Below are the code and all the weights of a small trained network. Each question names an input and a target symbol and asks about switching units off, where a switched-off unit gives its printed mean instead of its output.

import numpy as np


def w(rows, s, z=0):
    codes = np.array(rows[::2]) - 128.0
    scale = np.full(codes.shape[1], s)
    scale[-1] = z or s
    return codes * scale


def norm(h):
    return h / np.sqrt((h * h).mean(-1, keepdims=True) + 1e-5)


def f(y):
    return y / 2 * (1 + np.tanh(0.7978845608 * (y + 0.044715 * y**3)))


def softmax(a):
    e = np.exp(a - a.max(-1, keepdims=True))
    return e / e.sum(-1, keepdims=True)


def log_softmax(a):
    a = a - a.max(-1, keepdims=True)
    return a - np.log(np.exp(a).sum(-1, keepdims=True))


def net(x, mask):
    ids = ['αβγδζηθλστφψω'.index(c) for c in x.split()]
    T = len(ids)
    res = E[ids] + P[:T]
    u = 0
    for l in range(2):
        r = norm(res)
        for j in range(3):
            rows = slice(2 * j, 2 * j + 2)
            q, k, v = (r @ M[l][rows].T for M in (Q, K, V))
            z = softmax(np.where(np.tri(T) > 0, q @ k.T / 2**0.5, -1e9)) @ v
            o = O[l][rows]
            res = res + np.where(mask[u + j], z, o[:, -1]) @ o[:, :-1]
        u += 3
        y = f(norm(res) @ A[l][:, :-1].T + A[l][:, -1])
        res = res + np.where(mask[u : u + 4], y, B[l][:, -1]) @ B[l][:, :-1]
        u += 4
    return log_softmax(norm(res)[-1] @ U[:, :-1].T + U[:, -1])


Q, K, V, O, A, B = {}, {}, {}, {}, {}, {}
E = w([
[101,220,165,108],'α',
[50,121,95,94],'β',
[99,90,73,144],'γ',
[69,198,105,116],'δ',
[135,183,111,132],'ζ',
[163,221,125,157],'η',
[159,106,101,145],'θ',
[129,193,150,119],'λ',
[156,113,77,145],'σ',
[148,64,127,117],'τ',
[32,126,82,111],'φ',
[121,157,18,175],'ψ',
[86,130,205,249],'ω',
],0.02)
P = w([
[153,111,194,87],'0',
[67,240,71,254],'1',
[20,232,97,170],'2',
[113,164,69,212],'3',
[73,133,92,154],'4',
[104,112,83,176],'5',
[86,79,89,165],'6',
[84,109,98,117],'7',
[21,77,115,143],'8',
[80,97,116,168],'9',
],0.0072)
Q[0] = w([
[77,117,100,123],'0.h0',
[118,154,255,132],'0.h0',
[100,185,155,162],'0.h1',
[185,193,155,82],'0.h1',
[105,173,105,142],'0.h2',
[72,39,160,182],'0.h2',
],0.0082)
K[0] = w([
[126,97,141,175],'0.h0',
[143,181,83,36],'0.h0',
[176,117,233,117],'0.h1',
[62,83,97,142],'0.h1',
[136,1,183,136],'0.h2',
[180,110,134,14],'0.h2',
],0.0088)
V[0] = w([
[122,73,83,163],'0.h0',
[206,116,37,51],'0.h0',
[188,135,165,64],'0.h1',
[119,117,139,3],'0.h1',
[120,118,121,174],'0.h2',
[145,137,216,193],'0.h2',
],0.011)
O[0] = w([
[96,254,184,168,149],'0.h0',
[186,98,26,22,2],'0.h0',
[229,113,123,56,35],'0.h1',
[112,98,122,26,7],'0.h1',
[99,133,178,224,170],'0.h2',
[153,22,220,216,146],'0.h2',
],0.0083,0.0078)
A[0] = w([
[218,44,56,64,250],'0.n0',
[62,187,200,38,5],'0.n1',
[196,223,179,67,36],'0.n2',
[2,162,106,71,189],'0.n3',
],0.0063,0.0029)
B[0] = w([
[63,216,204,184,101],'0.n0',
[146,167,63,96,103],'0.n1',
[253,156,48,253,85],'0.n2',
[229,55,149,235,253],'0.n3',
],0.0082,0.0031)
Q[1] = w([
[85,151,163,11],'1.h0',
[118,202,160,238],'1.h0',
[118,95,207,96],'1.h1',
[121,172,166,76],'1.h1',
[97,172,139,210],'1.h2',
[101,191,226,198],'1.h2',
],0.012)
K[1] = w([
[142,144,92,247],'1.h0',
[167,130,131,38],'1.h0',
[107,84,110,62],'1.h1',
[78,210,112,192],'1.h1',
[119,48,95,55],'1.h2',
[210,111,88,92],'1.h2',
],0.012)
V[1] = w([
[66,135,109,215],'1.h0',
[84,119,92,36],'1.h0',
[150,177,98,205],'1.h1',
[123,134,56,93],'1.h1',
[248,82,82,123],'1.h2',
[139,237,60,120],'1.h2',
],0.015)
O[1] = w([
[199,202,142,251,182],'1.h0',
[36,192,145,107,75],'1.h0',
[126,44,99,123,244],'1.h1',
[88,164,138,218,52],'1.h1',
[68,3,141,150,64],'1.h2',
[70,118,4,204,149],'1.h2',
],0.012,0.011)
A[1] = w([
[40,133,2,118,236],'1.n0',
[67,136,139,195,254],'1.n1',
[233,199,118,73,51],'1.n2',
[144,239,33,125,123],'1.n3',
],0.011,0.0034)
B[1] = w([
[115,163,192,40,255],'1.n0',
[179,95,221,84,246],'1.n1',
[136,21,128,121,144],'1.n2',
[251,31,69,82,167],'1.n3',
],0.011,0.0078)
U = w([
[191,158,245,156,61],'α',
[131,228,123,126,129],'β',
[88,150,77,212,4],'γ',
[52,128,89,168,33],'δ',
[68,238,165,126,114],'ζ',
[185,28,127,117,51],'η',
[121,117,124,112,171],'θ',
[173,100,183,71,89],'λ',
[106,86,83,125,175],'σ',
[156,119,171,81,129],'τ',
[125,147,142,115,183],'φ',
[119,154,76,157,252],'ψ',
[63,118,251,230,216],'ω',
],0.013,0.0041)

Each question gives the input, a string of symbols that net reads in full, and the target symbol t.
The units are the heads (2 rows each of Q, K, V and O) and the neurons (one row each of A and B). Each row of codes is followed by its name. A weight is (code - 128) times the scale printed after its matrix; where a second scale follows, it is the last column's (O, A, B and U).
mask holds one flag per unit, layer by layer, with each layer's heads first. A switched-off unit (its flag False) gives its mean, the last column of its rows in O or B, instead of its output. The means were averaged over made-up inputs and are rounded, as every weight is.
A unit's drop is (log p(t) with every unit on - log p(t) with that unit switched off) / (log p(t) with every unit on - log p(t) with every unit switched off).
The circuit of an input: a set's keep is (log p(t) with only the set's units on - log p(t) with every unit switched off) / (log p(t) with every unit on - log p(t) with every unit switched off). Starting from the 12 units with the biggest drops (on a tie, the unit counted first), units are removed one at a time, each time the one whose removal leaves the highest keep (on an exact tie, the one counted first), for as long as the keep stays at least 0.8.
circuit, biggest first: the units of the circuit, biggest drop first
most important unit: the unit with the biggest drop
top k neurons: the k neurons with the biggest drops, biggest first
top k neurons in layer l: the k neurons of layer l with the biggest drops, biggest first
heads that matter: for each layer, one digit per head in row order, 1 if its drop is at least 0.15 and else 0, layers parted by /
input β β β β θ ω, target ζ: circuit, biggest first -> (1.h0 0.h1 0.h2)
input ψ β β, target ψ: circuit, biggest first -> (1.h2 0.h2)
input δ β φ ω β η ω ω ψ, target ω: heads that matter -> 111 / 000
input η σ β φ φ τ ω ψ α, target η: circuit, biggest first -> (1.h0 0.h1 0.h0)
input θ θ σ β, target σ: most important unit -> 0.h0
input β β λ β ψ β, target ζ: heads that matter -> 010 / 100
input β γ ψ σ φ η, target ζ: heads that matter -> 011 / 100
input ω δ β, target α: heads that matter -> 000 / 001
input η σ ω φ γ ω η γ β, target η: circuit, biggest first -> (0.h1 1.h0 0.h0)
input β φ ω β ζ, target ζ: circuit, biggest first -> (1.h0 0.h1)
input η λ α ψ ω, target η: circuit, biggest first -> (0.h1 0.h0 1.h0)
input θ β ψ λ β λ σ γ, target σ: top 3 neurons -> (0.n3 0.n0 0.n2)
input ω ζ δ, target α: circuit, biggest first -> (1.h2 0.h2)
input η β ω η, target η: circuit, biggest first -> (1.h0 0.h1 0.h0)
input θ λ λ τ σ σ λ, target σ: most important unit -> 0.h0
input θ β σ, target σ: circuit, biggest first -> (0.h0 0.h1 1.h2 1.h0)
input β ω ω ω ω η, target ω: heads that matter -> 111 / 000
input η σ θ γ τ φ, target η: circuit, biggest first -> (0.h1 0.h0)
input η α η τ α, target η: circuit, biggest first -> (0.h1 0.h0 1.h0)
input ω γ ω σ η ω ω β ω γ, target α: most important unit -> 1.h2
input θ β ζ, target σ: heads that matter -> 110 / 001
input θ σ ψ η β, target σ: circuit, biggest first -> (0.h0 1.h2)
input η θ ω σ δ θ ζ, target η: circuit, biggest first -> (0.h1 1.h0 0.h0)
input γ θ δ, target ψ: heads that matter -> 101 / 001
input β η ω ω α ψ, target ω: heads that matter -> 110 / 000
input δ τ α ω θ, target ω: top 2 neurons in layer 0 -> (0.n3 0.n1)
